Each row is followed by roughly how far along a hidden order it lies, from 0 to 9. A new part has a new order.
[ -5   6 -25  11   5  -2 -30   3  -4 -15   3  -5 -24  11 -20 -11 -11   8
   1  -4   6] => 9
[-10 -13  14   3 -28  -7  22  13   0  -8  12  -2  28  -4  23  -2  -7  -2
   4  -9 -12] => 8
[  12  -29   21 -100   14  -25   18    8  -45   51  -37   24  -21   14
  -25   13   24    6   -4  -13  -24] => 1
[-20 -14  10  28 -18 -11 -12  24 -17  -4   6  11   0   5  14 -26  -4   3
   2 -24 -17] => 0
[  9  11  -7   2  17   6  14 -33  18  -5  -7   5  -5   9 -48  38   3  -1
 -10  27   6] => 8
[ -6  -6  26  25  16   7 -15 -32   3  27 -15  30 -15   8 -25   7  22 -10
 -24  12 -19] => 6
[ -5   6  34   9 -16   3  47 -12  24   2  10   0  40  -4   3  46  -5  -6
  -6  14 -10] => 2
[-10   8   9 -20  -4  -8  20   2   6   7  -1   5  -6  11 -10  27 -10  -1
  -7  -2 -14] => 9
[  5 -34  -2 -46  -7 -22   4  -3 -28  -8  -3   9  12  31 -46   7  -5  21
   9  -4  -3] => 8
[  4 -19  31   2   6   6  -2 -23 -11   9  -7  16  13  -9  -4   0  30  -5
  -9  16  -7] => 1
[  8 -12 -17 -19  11  -2  -8  -9 -13   1  -8   6  -9   8 -22  -3   9   7
   0   3   3] => 9
[ -4   1  11 -21 -18 -10  28  21   2   2   7  -1  14  -1  18  12 -15   3
   8  -9  -5] => 7
[ 13  10 -13 -59   7  -3   5  20 -10  14  -9 -13 -11  -8  13  -6   2   5
   5  -6  13] => 8
[ -6 -10  17   9  18  -3 -11 -30   0  14 -15  23 -19  14 -35  12  18  -6
 -19  11 -16] => 6
[-10   6  -4  -3   1  -7  -3  -4   2  -5  -6   9 -26  23 -28  11 -10   1
  -6  -4 -12] => 7
[ -3  18  -8   2  11   0   6  -6  20  -1  -4  -1 -23   4 -19  18  -7  -2
  -9   3  -3] => 7
[ 16   4 -27 -86   7 -14  18  31 -18  13 -10 -17 -17   2   1  -1 -12  12
  14 -18  12] => 8

[ 12  17   0 -24   2   2   0  -2 -17  19 -23   0  13  39  -7  -6 -12  27
 -16   6  13  15   9   1  -2  -1 -17 -14 -13  31 -16   7  -8  15  32] => 8
[-28   0  27  20  -2 -13 -23   0   6 -25  14   9 -19 -36  13   0   5  -2
  19 -17  -4  -8 -14  10  26 -18  11  25 -34 -23   4   3   8 -16 -28] => 1
[ 36  15 -11 -39   4   2  41  10  -9  10 -39   8  26  10 -16 -11   1  31
 -14   9   0  -1  12  -1 -31  23  -3 -41  21   4  13  -2 -16  18  33] => 8
[ 23  15   5 -35   8 -14  38   9 -27  27 -30   2   9  29  14 -17   0 -15
  17  -1   4  23  13  23   3   8 -19 -18   1 -10   0   4  -4  12  31] => 6
[-12   1 -23 -21  -6  29 -25 -11   4   0 -15   3  23  12 -27  11 -19  76
 -68  11   8 -28   5 -21 -14   1 -12 -23 -25  36 -32   9 -14  12  18] => 9
[-10  15 -19  15   0  30   3  -2  -7  -4  -8  22  -5  24 -10 -12 -17  27
 -31  14   3 -17  20 -29 -27 -20  -4 -38  11  48 -47 -10  -5  14  -1] => 8
[-21  28  21  36   9   4  21   2 -13   6 -31  23 -30  24  52 -27  12 -56
  65  19  -9  -2  27  23   9 -37 -10  -7   4  35 -29  -9  21  -4 -10] => 2
[ -5   9  -1 -14 -11  -7  44  29  -4   3 -16   3 -31 -22 -40 -24  -3 -57
  31 -20 -34  15   7  -2  -2  21  15 -11   8 -39  -6  -6  13  -4  23] => 0
[-17  19  -1   3  -1  16  19   3   9  -3 -42  24 -27  14  -3 -17  -6 -16
  19  10 -12 -10  21  -8  -2 -12  -6 -20  -1  19 -38  -5  10  -3   7] => 3
[ -4  -2  20  -4  -2 -15 -10  -5   0 -17  14  -6   6 -25 -17   5   4  30
   0 -13   2  -1 -17  13  15  -3  10  21 -22 -23  34   5  -8   1 -16] => 5
[  9  19   8   3   1  -5  21  16   2  -7  -8  14 -26 -10  -8 -17   0 -21
  18  -6 -26   0  11  -2 -12 -12  11 -15  16 -13  -4 -12   4   4 -10] => 3
[ 41  13   2 -39   6 -14  39  15 -16   9 -31   2  17  -5 -16 -11  11  -7
   6 -12  -1  20   5  15 -22  31   1 -12  16 -34  32  -2 -13  20  29] => 6
[ 31  14  -1 -49   4  -2  35  11 -11  12 -38   8  18   9 -15  -9  -1  37
 -10   1  -3   2  11   1 -19  20  -6 -21  12  -5  10   0 -13  34  31] => 7
